[[-57  14   7  55  34]
 [-29 -18   9 -17  27]
 [ 14  14  -2  -3 -33]
 [ 34  35  43 -42 -45]
 [-52 -14  47 -25 -22]
 [  0 -18 -49 -19  33]
 [ 17  45 -54  42 -57]
 [ -5 -32  14  30  -6]]
:
[[ 34  55   7  14 -57]
 [ 27 -17   9 -18 -29]
 [-33  -3  -2  14  14]
 [-45 -42  43  35  34]
 [-22 -25  47 -14 -52]
 [ 33 -19 -49 -18   0]
 [-57  42 -54  45  17]
 [ -6  30  14 -32  -5]]

[[ 15 -25  32  34 -51  13 -37  27 -13 -11  -9  16 -17 -54]
 [-17  29 -25 -12  64  13  14 -10  24  -8  12  21  28   6]
 [-27 -26  -7   3 -24   9 -29 -38 -12 -29  17  53  32  -7]
 [ 18  19  26   6  14  -7  24  15  -3  21  33 -42   1  13]]
:
[[-54 -17  16  -9 -11 -13  27 -37  13 -51  34  32 -25  15]
 [  6  28  21  12  -8  24 -10  14  13  64 -12 -25  29 -17]
 [ -7  32  53  17 -29 -12 -38 -29   9 -24   3  -7 -26 -27]
 [ 13   1 -42  33  21  -3  15  24  -7  14   6  26  19  18]]

[[-44   6]
 [ 12  43]
 [-18  19]
 [ -7   3]
 [ 34  24]
 [-55  30]
 [ -1   1]
 [-11 -28]
 [ 32  -3]
 [-13   8]]
:
[[  6 -44]
 [ 43  12]
 [ 19 -18]
 [  3  -7]
 [ 24  34]
 [ 30 -55]
 [  1  -1]
 [-28 -11]
 [ -3  32]
 [  8 -13]]

[[  7  17 -10  -6   7  -9  20  -3  -3]
 [-14 -20   1  52  -6   1  -2  -3   1]]
:
[[ -3  -3  20  -9   7  -6 -10  17   7]
 [  1  -3  -2   1  -6  52   1 -20 -14]]

[[ -1   1]
 [ 42  -8]
 [-65  24]
 [-57  -9]
 [ 11   3]
 [  2  -4]
 [-12  -3]
 [-28  18]
 [ -8   3]
 [-37  -3]
 [  0   1]
 [ 58   0]]
:
[[  1  -1]
 [ -8  42]
 [ 24 -65]
 [ -9 -57]
 [  3  11]
 [ -4   2]
 [ -3 -12]
 [ 18 -28]
 [  3  -8]
 [ -3 -37]
 [  1   0]
 [  0  58]]

[[-21   2 -19  -8 -13]
 [ -1  -1   0 -17  20]
 [ 12  -7   9  -9  33]
 [ -1  15  -5  36  -7]
 [ 13  -9  10 -13  -4]
 [ -8   4  -8  -1  15]
 [ 33  -8  31   3  -4]
 [ -5  -1  -5  25 -50]
 [ 42  -9  36  16 -30]
 [-25   6 -24  22 -50]]
:
[[-13  -8 -19   2 -21]
 [ 20 -17   0  -1  -1]
 [ 33  -9   9  -7  12]
 [ -7  36  -5  15  -1]
 [ -4 -13  10  -9  13]
 [ 15  -1  -8   4  -8]
 [ -4   3  31  -8  33]
 [-50  25  -5  -1  -5]
 [-30  16  36  -9  42]
 [-50  22 -24   6 -25]]
---
[[  0  -9  52 -14  -7  32 -20  16  43   7]
 [-21  36  41  -9  -2 -26   3  35  56  21]
 [-17  17   4  25 -16  31  10  33   0   1]
 [  1 -32  49 -26 -19  56 -53  12  36  16]]
:
[[  0  52  -7 -20  43]
 [-21  41  -2   3  56]
 [-17   4 -16  10   0]
 [  1  49 -19 -53  36]]

[[ -7   1 -34   9  65  26  25 -30  19 -24 -10 -63  31  -3 -24  27]
 [ 39 -12 -33  54  10   6  11  -8  12  43  15   8 -22  35 -18 -20]
 [-13 -44   5  14  -8  13  36  26   2 -25   1  -1 -21 -45  -9  -5]
 [-18  44  10 -13 -22 -43 -39   7  16  39  28 -34 -10  23  18  15]]
:
[[ -7 -34  65  25  19 -10  31 -24]
 [ 39 -33  10  11  12  15 -22 -18]
 [-13   5  -8  36   2   1 -21  -9]
 [-18  10 -22 -39  16  28 -10  18]]

[[ 13 -45  21  12  32 -19  51  -6  13 -28 -40  49 -29  34]
 [-20  50  35 -25  40 -45  19 -38  47 -53  47  34 -55  11]]
:
[[ 13  21  32  51  13 -40 -29]
 [-20  35  40  19  47  47 -55]]

[[ -1  23  16  29  12  18  18  10  -6   1   8  -3]
 [ -5   4  14  15  19  -1  43 -34 -32 -17  -5  59]
 [ 44   6  15  13  27 -12  39 -27 -19  14 -10  58]
 [ -5 -25 -29 -53 -19 -12 -21  18   6  18  12 -19]]
:
[[ -1  16  12  18  -6   8]
 [ -5  14  19  43 -32  -5]
 [ 44  15  27  39 -19 -10]
 [ -5 -29 -19 -21   6  12]]

[[  2  37  47  25 -34 -11]
 [-16   0 -34  43 -26  41]
 [-33  53  25 -34  -1 -32]
 [  1  27  23  11 -34 -27]
 [-29   3 -37  27 -23  25]
 [ 43  19  -7  11 -11 -22]
 [ 28  11   6  -3 -30  16]
 [  0  30  34  38  23  36]
 [ 23  32 -15  22  -1  -9]]
:
[[  2  47 -34]
 [-16 -34 -26]
 [-33  25  -1]
 [  1  23 -34]
 [-29 -37 -23]
 [ 43  -7 -11]
 [ 28   6 -30]
 [  0  34  23]
 [ 23 -15  -1]]

[[ -1  -1  10   1  -2]
 [  1   1  -2  -4   2]
 [  0   3   0  -2  -1]
 [  0   6   0  -9  -2]
 [  1  -2  -1 -66  -2]]
:
[[-1 10 -2]
 [ 1 -2  2]
 [ 0  0 -1]
 [ 0  0 -2]
 [ 1 -1 -2]]

[[  6  11   7  17 -26  21  -7 -19  -4  -9 -31  41 -32  -2 -17 -16]
 [-15  19   5  12 -28  25  16 -23  27 -24 -11  34 -51   1 -11   8]
 [  7  14   5 -16 -33  45   1  31   1  37 -13 -37  15  33  -1  14]
 [-11 -15 -11  12  -2  18  28 -19   6 -14  -1  17   7 -16  47  36]]
:
[[  6   7 -26  -7  -4 -31 -32 -17]
 [-15   5 -28  16  27 -11 -51 -11]
 [  7   5 -33   1   1 -13  15  -1]
 [-11 -11  -2  28   6  -1   7  47]]

[[ 48 -35 -61  16  12 -42   5  -6 -30  -4 -31 -12  70]
 [-32   2  -8  29  10 -20 -11 -17 -34 -18 -18   1  24]
 [ 17 -12 -50 -26 -40  28 -54  29 -66  49   9   4  30]]
:
[[ 48 -61  12   5 -30 -31  70]
 [-32  -8  10 -11 -34 -18  24]
 [ 17 -50 -40 -54 -66   9  30]]
---
[[ 57   0 -20 -42]
 [ 13 -27  12 -56]
 [  0 -10   3  70]]
:
[-42  12 -10]

[[ 14 -52   6]
 [-20 -42  15]
 [-33 -34  -1]
 [ -5 -10   3]]
:
[  6 -42 -33]

[[  4  47  34  46 -10]
 [ -9  68 -20 -11 -41]]
:
[-10 -11]

[[-17  15 -17]
 [ 44  40  44]
 [  6   6   6]
 [-71 -60 -71]
 [-50  14 -50]]
:
[-17  40   6]

[[ 20 -52 -44  38]
 [-51 -40 -41 -53]
 [-14 -53 -13 -28]]
:
[ 38 -41 -53]

[[-47 -25  -5 -30  32]
 [ 55  -9   2  48  10]
 [ 39 -56  20  35  13]
 [ 30   1  -5  21 -19]
 [  8  23   7   2   4]]
:
[32 48 20  1  8]

[[-16  -5  29 -15  10]
 [-55  -3   8 -32   8]]
:
[ 10 -32]

[[-67  35]
 [-34  30]
 [-64 -59]]
:
[ 35 -34]

[[-29  26]
 [ 16 -24]
 [-66  55]]
:
[26 16]
